Each row has a hidden value; after the row comes its grade, the name of the range that the value falls in. Each part has its own.
[174,112,234,184,248,105,-75,309,-7,-65,72,-146,-71,209,-493,160,-203,238,281,-27,323,-313,313,-300,-85,114,-140,-187,54,140,224,203,-261,-44,52,174,-134,4,-173,79,-214,224,76,313] => (69)
[-141,109,127,245,113,-119,-77,160,355,-293,510,169,-202,-15,-55,205,-24,-72,270,-428,203,-248,2,12,98,132,-64,-160,-445,-42,100,110,-110,-364,-84,191,-154,-110,-307,-208,-215,190,200,292] => (68)
[86,434,-109,18,-388,-202,477,-14,-615,312,-334,-324,116,-184,343,-538,581,-450,-203,550,-206,291,-131,238,421,77,126,672,295,-561,-394,-374,397,191,-85,-586,-420,-1,241,-39,623,-242,164,-638] => (63)
[153,-100,231,-79,247,-101,-320,297,-68,-275,-181,-270,-250,329,-776,-75,-134,349,-197,121,196,158,630,-498,-88,-56,-197,-345,225,125,440,72,-397,241,273,106,141,-119,-83,-90,26,773,-44,293] => (78)
[-252,-146,-132,-452,84,-151,-72,-38,214,204,-32,-334,-141,217,-130,264,-17,-145,-273,165,-98,467,81,-134,197,66,-99,20,-240,-486,170,-75,3,-69,165,360,72,-323,13,-468,171,188,124,249] => (69)
[173,27,207,101,-34,-102,-307,217,-360,63,-280,-189,-101,14,-515,-239,63,84,-156,378,-38,181,286,-114,-32,-111,-122,-112,457,115,114,5,-228,266,116,-63,7,-37,151,153,204,331,30,-27] => (79)
[8,228,334,263,207,168,-109,113,67,-285,152,-187,-215,-183,-300,9,-237,256,272,-228,187,-217,241,-195,45,52,-325,-113,-76,-17,21,121,-140,-95,56,173,-155,-9,-311,-5,-47,271,-55,229] => (69)
[-2,102,-215,-49,-4,-40,424,-13,-34,30,72,-156,108,-70,280,24,85,-295,99,-23,10,-96,-157,134,206,96,106,324,-73,-84,-225,-41,204,-172,-88,-85,-135,69,48,-17,44,-262,172,-121] => (68)
[20,240,252,347,-37,27,-136,148,-149,-279,79,-68,-250,-171,-233,-245,55,75,150,-70,147,-103,162,-17,193,22,-218,-57,24,-62,-39,-29,-56,15,21,-50,-144,-20,-230,108,89,173,-42,58] => (63)
[9,106,-91,221,61,33,299,103,92,-132,327,47,63,-149,237,120,11,-221,312,-282,116,-412,-194,182,159,129,69,143,-200,110,-194,77,115,-293,-185,-61,-174,112,-121,120,-195,-269,193,41] => (68)
[104,-164,35,17,228,153,14,148,-73,121,-44,-169,277,-158,-173,255,-305,53,187,-94,30,-394,-105,104,-37,46,-107,31,164,358,-90,157,-140,31,-82,36,-33,80,8,324,-195,-146,113,114] => (69)
[-54,-429,-283,-431,73,-223,62,-61,99,275,-107,-89,512,-84,66,294,-137,-328,-217,-75,-178,-181,-372,317,-7,-6,83,181,16,307,-125,64,-108,18,-39,-41,71,-163,238,1,-94,-197,315,46] => (60)
[124,64,-140,13,99,-29,407,152,-27,159,107,-63,323,88,110,219,-23,-211,276,-84,188,-454,-179,110,56,197,148,255,-55,119,-114,90,31,-170,-152,-97,-251,64,12,89,-192,-306,294,-6] => (69)
[-83,158,170,327,208,169,52,235,243,-159,474,-11,-111,-123,18,289,-96,26,387,-391,181,-468,-40,2,202,239,-154,-61,-417,-142,-1,110,25,-303,-162,83,-284,-31,-408,-4,-273,-38,142,326] => (69)
[-4,162,204,62,-98,-76,-367,-25,-146,314,-167,-141,-178,-51,-418,-14,-98,-34,81,413,-52,378,99,-23,-153,-147,-162,-79,316,-15,14,128,-215,-50,130,489,11,-79,246,-51,232,76,66,22] => (76)
[19,151,101,291,122,199,4,107,45,-461,201,-146,-365,-119,-149,-116,-93,116,206,-198,182,-151,249,-167,182,1,-205,-141,-78,49,-20,79,25,-141,69,117,38,94,-274,135,-87,103,-133,257] => (76)
[114,136,-57,169,-116,-129,170,97,-193,108,22,56,163,-41,20,-59,105,-257,217,61,118,-233,-169,225,47,44,116,187,136,179,-170,43,-12,-102,-112,-85,-171,73,117,175,-14,-263,223,-140] => (79)
[63,-180,-303,-199,53,-20,175,149,-48,233,-53,-201,59,276,-45,194,53,-245,-74,260,1,51,-4,-24,118,58,151,60,76,21,54,40,65,-53,13,91,98,-1,184,77,-80,-221,174,150] => (67)
[159,165,-175,-180,-43,-37,468,-27,-288,408,-269,-342,362,-15,146,-30,70,-280,19,335,-46,-76,-143,85,71,85,112,490,252,-82,-262,-21,148,23,-36,-170,-257,46,269,23,180,-343,223,-262] => (60)
[21,-297,-75,-133,137,-60,-26,26,-27,91,-76,-76,340,-231,-73,195,-240,-102,2,-131,-102,-227,-227,260,-51,-47,-30,72,166,439,-143,101,-162,43,-75,-5,74,23,144,224,-97,-84,174,-14] => (78)
[182,-2,160,218,302,310,27,287,-57,-123,65,-236,39,-62,-285,149,-260,230,253,-141,181,-524,170,-161,45,115,-198,-100,76,237,29,178,-105,22,-25,-33,-104,98,-227,335,-274,-1,-2,307] => (60)
[244,-21,127,369,169,156,-91,393,-142,-220,111,-25,-87,51,-364,-2,-72,140,217,-52,212,-436,223,-119,14,39,-58,-237,183,397,112,172,-162,23,-43,-91,-9,150,-128,432,-284,69,34,256] => (76)
[-88,-323,-233,-319,45,-272,63,-32,96,267,-9,7,414,-71,86,309,-95,-339,-82,-91,-127,-90,-374,348,-14,13,125,176,-20,245,-112,43,-110,-73,-99,45,29,-109,227,-39,-58,-160,342,-47] => (78)
[4,-285,-85,-46,18,-115,-169,24,-26,7,-41,52,195,-148,-164,97,-164,-144,16,-101,-13,-175,-199,277,-35,-96,-24,-53,157,479,-91,113,-201,10,-18,93,164,-16,131,256,-116,-114,135,75] => (79)
[12,-110,-254,-260,-246,-337,167,-157,-320,289,-328,-106,382,-264,200,-210,182,-468,-272,259,-288,175,-360,449,97,-121,147,431,341,141,-353,-141,65,141,-48,-266,-15,-31,434,69,338,-235,241,-453] => (79)
[21,190,-48,142,-112,-56,210,-7,-137,-127,30,-30,22,-97,52,-162,67,-183,212,-79,193,-181,-102,169,191,51,-14,203,-1,31,-210,-32,58,-95,-27,-46,-130,31,-62,107,53,-214,68,-90] => (63)
[63,200,247,251,182,259,8,136,-41,-127,88,-269,-92,-245,-157,5,-165,165,213,-105,69,-300,139,-121,115,81,-280,6,-3,-43,-83,96,-8,-38,-4,0,-206,30,-240,126,-46,52,-28,183] => (60)
[-56,-95,-51,52,3,-162,-17,-90,119,-198,150,122,132,-324,65,22,-131,-207,106,-323,-22,-215,-241,303,-25,-99,-17,45,-25,419,-214,113,-115,-179,-62,56,52,22,53,81,-79,-59,160,-19] => (67)
[41,-300,-139,-24,5,-137,-66,40,-54,8,-15,98,305,-195,-50,86,-120,-215,26,-148,-38,-295,-288,362,-23,-80,49,22,162,555,-159,106,-159,3,-87,-45,118,32,158,320,-151,-198,192,0] => (79)
[-43,-102,-43,125,-22,-109,-32,-70,61,-162,152,143,162,-393,92,13,-128,-220,150,-317,-38,-295,-310,379,3,-93,-26,56,11,458,-271,115,-90,-163,-104,20,38,52,48,203,-103,-172,151,-30] => (76)
[112,272,-136,106,-173,-37,428,37,-371,47,-116,-223,51,-148,254,-326,308,-300,4,234,-49,-4,-73,145,305,58,93,421,179,-191,-307,-166,290,24,-79,-367,-230,115,104,123,264,-258,100,-331] => (79)
[105,-41,-181,-81,108,-17,337,124,-1,205,53,-107,349,85,84,247,-48,-223,164,-43,115,-418,-191,108,54,165,123,223,-39,139,-99,101,18,-126,-111,-78,-180,13,50,91,-198,-320,282,65] => (60)
[74,-218,-124,64,159,234,14,414,-121,-16,51,-233,-126,263,-216,157,67,17,-19,110,125,-206,161,-117,363,184,-44,-153,-33,-82,178,-29,83,110,-20,-99,63,-13,-201,340,-227,-131,2,397] => (63)
[-194,-22,-13,-115,-157,-117,-284,51,-54,556,-56,-129,-91,92,-170,218,110,-271,-61,424,-134,402,-154,160,160,48,-64,16,-10,-406,43,-45,-13,-58,16,382,-52,-269,156,-145,191,-184,197,122] => (63)
[190,145,-237,-45,-166,-82,446,51,-447,224,-268,-278,181,-51,206,-281,303,-353,-119,418,-130,70,-76,134,209,13,187,444,356,-70,-275,-139,251,107,-59,-385,-152,135,303,168,273,-289,156,-377] => (76)
[-107,-173,-65,-47,44,-138,-38,-150,150,-105,106,79,219,-392,80,124,-238,-201,103,-343,-78,-196,-325,364,-48,-106,-56,80,-20,434,-256,120,-133,-166,-70,135,80,5,84,79,-69,-104,161,-31] => (68)
[-22,88,-103,192,-30,-49,187,67,66,-185,268,98,-8,-54,120,30,43,-221,275,-250,203,-322,-158,185,183,94,48,81,-192,105,-139,47,57,-253,-101,16,-94,38,-133,98,-156,-243,146,82] => (79)
[-136,102,-32,-3,74,-163,-24,112,336,-356,336,-36,-461,344,-191,68,88,-66,20,-143,257,175,316,-301,169,81,-33,-211,-410,-279,282,35,-47,-303,154,326,42,-182,-236,-418,-62,346,77,394] => (67)
[147,41,-205,-29,-104,-35,307,72,-353,190,-206,-208,178,-25,89,-147,164,-273,-23,291,-40,-37,-102,155,172,22,126,309,287,47,-215,-71,148,78,-52,-227,-78,106,219,235,134,-312,132,-216] => (79)
[-111,-246,-242,-235,-151,-318,-15,-100,-8,206,-67,96,322,-71,52,109,9,-407,-57,-32,-38,-29,-409,446,64,-36,103,172,20,231,-173,-10,-95,-48,-45,74,68,-147,220,33,23,-282,268,-77] => (63)
[-55,-134,-275,-335,-140,-354,214,-252,-81,253,-191,-49,426,-262,248,-5,2,-465,-143,57,-231,114,-420,436,-31,-121,156,409,186,240,-346,-30,-3,-48,-52,-36,14,-28,418,-70,220,-228,293,-373] => (68)

[-52,49,-30,-24,-100,-78,30,-4,3,36,-25,94,-77,23,-72,-56,53,-42,107,-40,77,-4,66,11,23,110,48,-13,12,3,11,177,-66,-33,106,-50,-84,-44,-41,181,-79,51,51,14] => <40>
[-185,138,-4,65,-23,-46,37,-95,29,1,14,-66,-38,78,-60,51,-19,-88,76,4,8,19,32,-40,0,58,-19,-20,105,58,34,25,21,61,13,24,-62,-71,-106,40,-80,38,96,-26] => <37>
[-142,151,69,77,-77,124,-402,-130,81,-48,35,-127,24,103,290,180,-137,-132,29,-29,-4,-153,-9,11,54,88,-203,94,174,145,27,21,26,-59,-281,7,273,289,-40,-67,49,33,88,135] => <37>
[62,9,-142,-185,-272,-49,91,-186,-165,6,-38,150,-41,-29,58,-31,-17,-78,180,33,201,-66,198,46,5,21,147,-2,93,129,-22,31,-231,-183,245,-47,-72,-105,-248,188,-72,223,-152,74] => <60>
[-105,133,27,-112,-77,-88,92,-213,-73,-85,35,-100,134,-8,152,115,-86,-66,75,109,83,-134,3,-24,23,-2,100,108,177,173,32,-174,-118,-124,138,78,29,-122,-190,-18,-10,49,-92,18] => <54>
[-54,-177,0,-272,-104,-40,336,-222,-46,-51,0,-39,129,-135,-77,104,-39,-94,-105,215,82,0,146,55,-160,-93,134,118,168,-31,-95,-113,-188,-28,261,110,-120,-202,-283,-89,-73,64,-158,95] => <46>
[4,-80,-5,-61,-161,-62,-59,-44,-115,-119,25,27,71,-66,34,57,-12,19,55,46,230,-103,71,1,132,13,30,153,9,69,-48,133,-215,-78,133,-58,55,12,-321,63,-204,53,-73,122] => <49>
[18,-148,46,-191,-143,-62,173,-84,-93,-49,-30,59,148,-171,-21,7,-13,-85,43,67,135,-82,91,29,-33,-8,112,154,84,28,-79,31,-173,-87,164,23,26,1,-176,-31,-82,84,-77,83] => <48>
[-75,14,34,-111,-77,116,25,-191,137,126,-74,-71,-20,39,41,7,-41,-310,-23,-5,-179,-51,161,116,-204,180,44,45,237,-31,-49,86,65,-138,-87,133,99,92,194,68,183,131,72,64] => <39>
[-176,27,138,168,70,7,54,8,166,-38,-16,-99,124,16,-206,75,-16,-106,-11,-57,-77,16,-46,-70,80,69,-24,-25,79,-34,81,49,204,274,-87,64,52,-81,80,-161,-44,-19,158,44] => <49>
[-109,27,42,-76,-84,40,-34,-62,20,110,-57,41,-51,-16,55,-51,-4,-217,100,-56,-42,-33,88,43,-172,115,-56,68,148,27,-69,140,-22,-121,-123,23,66,264,66,57,48,99,150,-3] => <34>
[-112,96,86,33,33,-41,78,-21,223,28,-23,-22,41,47,-114,55,-7,-65,-34,-24,-112,0,-41,7,26,121,50,-84,62,-64,116,6,171,156,30,52,-47,-188,221,-8,100,-58,60,54] => <54>
[-73,-216,-7,-38,-141,-12,-28,70,23,42,-11,104,-90,-155,-150,39,-45,-73,-37,11,59,114,168,81,-105,24,-113,65,-100,-152,-155,234,-64,117,4,-65,-37,187,-141,14,-129,17,54,127] => <34>
[-152,226,59,87,18,-52,-55,-67,53,-48,14,-69,45,135,42,36,23,-32,110,-42,39,-99,-91,-81,122,94,1,-4,140,132,126,20,28,6,-22,10,20,-76,-19,38,-46,-5,106,-22] => <40>
[-129,-52,-26,-90,-90,81,123,-164,68,157,-68,-55,-113,6,-99,-29,-20,-320,-9,14,-152,67,243,112,-279,148,23,43,179,-85,-133,161,21,-90,-37,114,-16,101,47,111,54,154,118,7] => <39>
[-141,24,88,39,-76,124,-234,-86,2,8,-19,-75,35,10,146,52,-67,-224,83,-64,-4,-103,55,2,-62,85,-165,147,190,104,-70,133,-10,-82,-281,26,248,394,-61,-74,-22,107,178,60] => <49>
[-53,-215,-5,-157,-138,-55,30,93,100,24,16,253,-84,-202,-119,117,-59,90,-99,79,125,162,61,73,-136,-141,-190,-67,-125,-173,-74,22,-75,278,65,-141,-206,75,-139,-134,-74,-96,-46,179] => <60>
[-25,-23,45,-98,-41,-82,106,-49,38,-42,-7,-22,66,6,-56,-6,72,-23,-27,49,67,-86,23,25,48,111,133,107,71,-28,10,142,-105,-90,178,31,-37,-154,-54,131,-74,-20,-16,52] => <34>
[-81,-73,6,14,-98,-90,-105,164,152,-4,36,233,-105,-113,-123,131,-64,154,-42,-1,114,146,-22,21,35,-75,-212,-139,-199,-137,29,52,35,362,21,-183,-172,19,-56,-89,-78,-142,3,168] => <37>
[-165,39,40,-70,40,57,346,-236,104,78,-76,-133,61,85,-192,-30,60,-279,-12,43,-146,18,106,-3,-187,86,146,-25,324,-13,22,-12,78,11,53,195,-89,-213,60,-22,41,133,106,-54] => <46>
[-83,-55,-8,-117,-61,32,110,-56,87,76,-47,111,-77,16,-120,-33,81,-87,-8,10,34,60,77,31,-151,11,-49,-59,133,-67,-12,118,-51,59,19,-20,-153,-3,-36,19,-47,45,85,43] => <46>
[-192,4,92,34,44,53,298,-171,27,80,-88,-194,96,30,-225,-88,52,-376,71,-36,-169,-5,132,-24,-167,163,137,99,293,9,-61,129,103,-40,-52,212,62,-8,57,-9,-26,181,229,-108] => <48>
[46,13,-184,8,-285,-51,-126,-105,-156,-65,14,86,-115,37,10,33,-40,3,154,0,249,-43,217,36,191,75,74,7,-52,97,-23,193,-212,-96,217,-115,-20,-107,-369,276,-216,184,-131,135] => <39>
[18,-90,157,-307,-31,-42,34,-8,49,-27,-16,87,128,-81,156,-31,116,5,-60,68,118,-183,-97,51,-101,33,-8,216,173,-3,-34,104,-222,-224,29,-11,24,160,5,-1,5,-104,24,64] => <48>
[-74,83,42,-204,-46,15,194,-229,80,123,-72,-90,19,46,62,-54,17,-289,12,40,-162,-100,119,100,-224,199,180,93,280,11,-32,35,-14,-278,62,174,23,-38,193,157,191,110,39,-29] => <37>
[-43,-21,77,-325,-80,-170,265,-173,-70,-93,37,-12,214,-169,147,122,-73,13,-33,216,121,-129,-24,26,-80,-83,156,179,129,78,-22,-250,-222,-149,288,81,-61,-163,-184,-80,28,-52,-206,53] => <40>
[-23,-1,73,-155,-106,5,-14,-15,78,101,-68,154,10,-91,87,-34,-22,-136,77,-55,-24,-59,30,64,-135,83,-24,17,89,3,-12,52,-2,-70,-61,-14,50,198,188,1,148,45,54,68] => <34>
[-99,-98,0,-29,-116,9,-10,17,64,103,-40,89,-104,-95,-106,7,-51,-152,19,-30,-37,94,155,78,-148,79,-80,7,-23,-108,-105,177,21,74,-45,-21,-20,176,18,39,-9,58,95,77] => <40>
[-74,192,56,141,-182,133,-681,-69,23,-199,90,44,111,46,471,338,-259,88,123,-64,236,-211,-141,-76,302,-122,-386,-19,73,311,154,-189,0,154,-356,-179,345,354,-223,-311,-5,12,-46,291] => <60>
[-30,63,85,-23,-58,-85,-222,113,197,-92,57,184,42,-40,103,186,-65,225,-47,2,142,-43,-183,-11,172,-62,-178,-103,-99,-12,161,-81,27,256,-2,-168,-49,-34,38,-135,29,-204,-65,207] => <37>
[8,18,47,-99,-77,-93,-97,64,141,-101,45,198,44,-29,53,139,-2,229,-48,42,197,-46,-142,-10,152,-83,-99,-92,-48,-9,146,-60,-65,194,105,-156,-124,-136,-58,-85,-34,-162,-104,187] => <60>
[-22,-99,-2,-237,-125,-140,291,-178,-41,-94,33,-20,153,-159,-26,153,-100,1,-76,213,107,-29,93,50,-30,-77,178,96,54,-3,-36,-187,-161,-3,346,72,-114,-303,-246,-52,-37,2,-243,115] => <39>
[-105,6,-12,-47,-123,100,-86,-137,47,71,-33,-2,-66,20,52,49,-64,-206,36,-11,-31,-6,145,62,-137,68,-91,19,160,23,-58,83,-6,-38,-121,25,63,179,-34,9,30,125,78,79] => <60>
[-109,-10,33,19,-2,-143,158,61,137,-22,16,60,0,-42,-235,68,8,72,-46,35,30,97,-19,-13,57,17,31,-85,-86,-119,65,34,57,260,180,-31,-196,-262,-12,-1,-78,-108,1,61] => <54>
[-97,106,94,-78,-78,95,-267,-126,97,21,-2,-54,35,32,303,112,-105,-163,13,-10,-49,-160,-4,61,-77,101,-133,113,195,98,-4,0,-5,-154,-220,33,222,302,92,-39,156,20,64,110] => <54>
[83,-56,-92,-110,-245,-39,33,-80,11,56,-58,144,-55,-76,-37,0,-69,-104,72,-15,40,-15,215,120,22,130,154,-39,-47,-37,-22,112,-47,-56,206,-28,-13,-114,27,198,57,150,-142,160] => <37>
[-53,-81,20,-300,-107,-122,209,-118,-21,-6,21,45,48,-148,59,78,-45,-22,-62,180,81,-24,65,80,-173,-43,66,130,75,-28,-87,-89,-203,-112,222,36,-126,-59,-158,9,5,-39,-126,58] => <37>
[-89,49,9,-95,-85,32,-35,-100,82,78,-29,24,-68,33,61,14,-12,-147,23,-2,-33,-28,78,64,-131,98,-43,17,143,3,-22,82,-22,-80,-49,15,0,104,46,74,61,52,71,44] => <39>
[24,-17,-20,-127,-136,-96,-64,26,73,-28,19,163,-49,-33,32,60,8,113,-20,38,149,-31,7,59,67,28,-13,-15,-63,-43,36,90,-123,15,160,-115,-109,-83,-68,114,-40,-73,-93,147] => <37>
[-61,173,32,-19,-32,-18,125,-136,128,20,-49,18,75,83,-34,21,-3,-100,86,-37,-44,-65,-19,-25,49,85,122,-130,173,77,167,-94,115,65,74,53,-41,-251,162,0,117,70,0,33] => <60>
[-76,-44,-29,58,-84,-13,117,-62,8,41,-52,-49,-39,22,-224,-56,34,-189,59,-39,-24,30,187,28,6,174,126,35,45,-56,-53,257,12,-2,100,55,-10,-93,-50,175,-111,141,84,21] => <34>
[-82,176,8,92,-145,-24,-242,-89,-5,-138,55,42,102,-1,188,225,-190,56,141,-17,166,-98,-64,-77,234,-82,-118,-78,27,217,146,-211,24,177,-45,-92,111,-14,-176,-177,-20,39,-90,161] => <39>
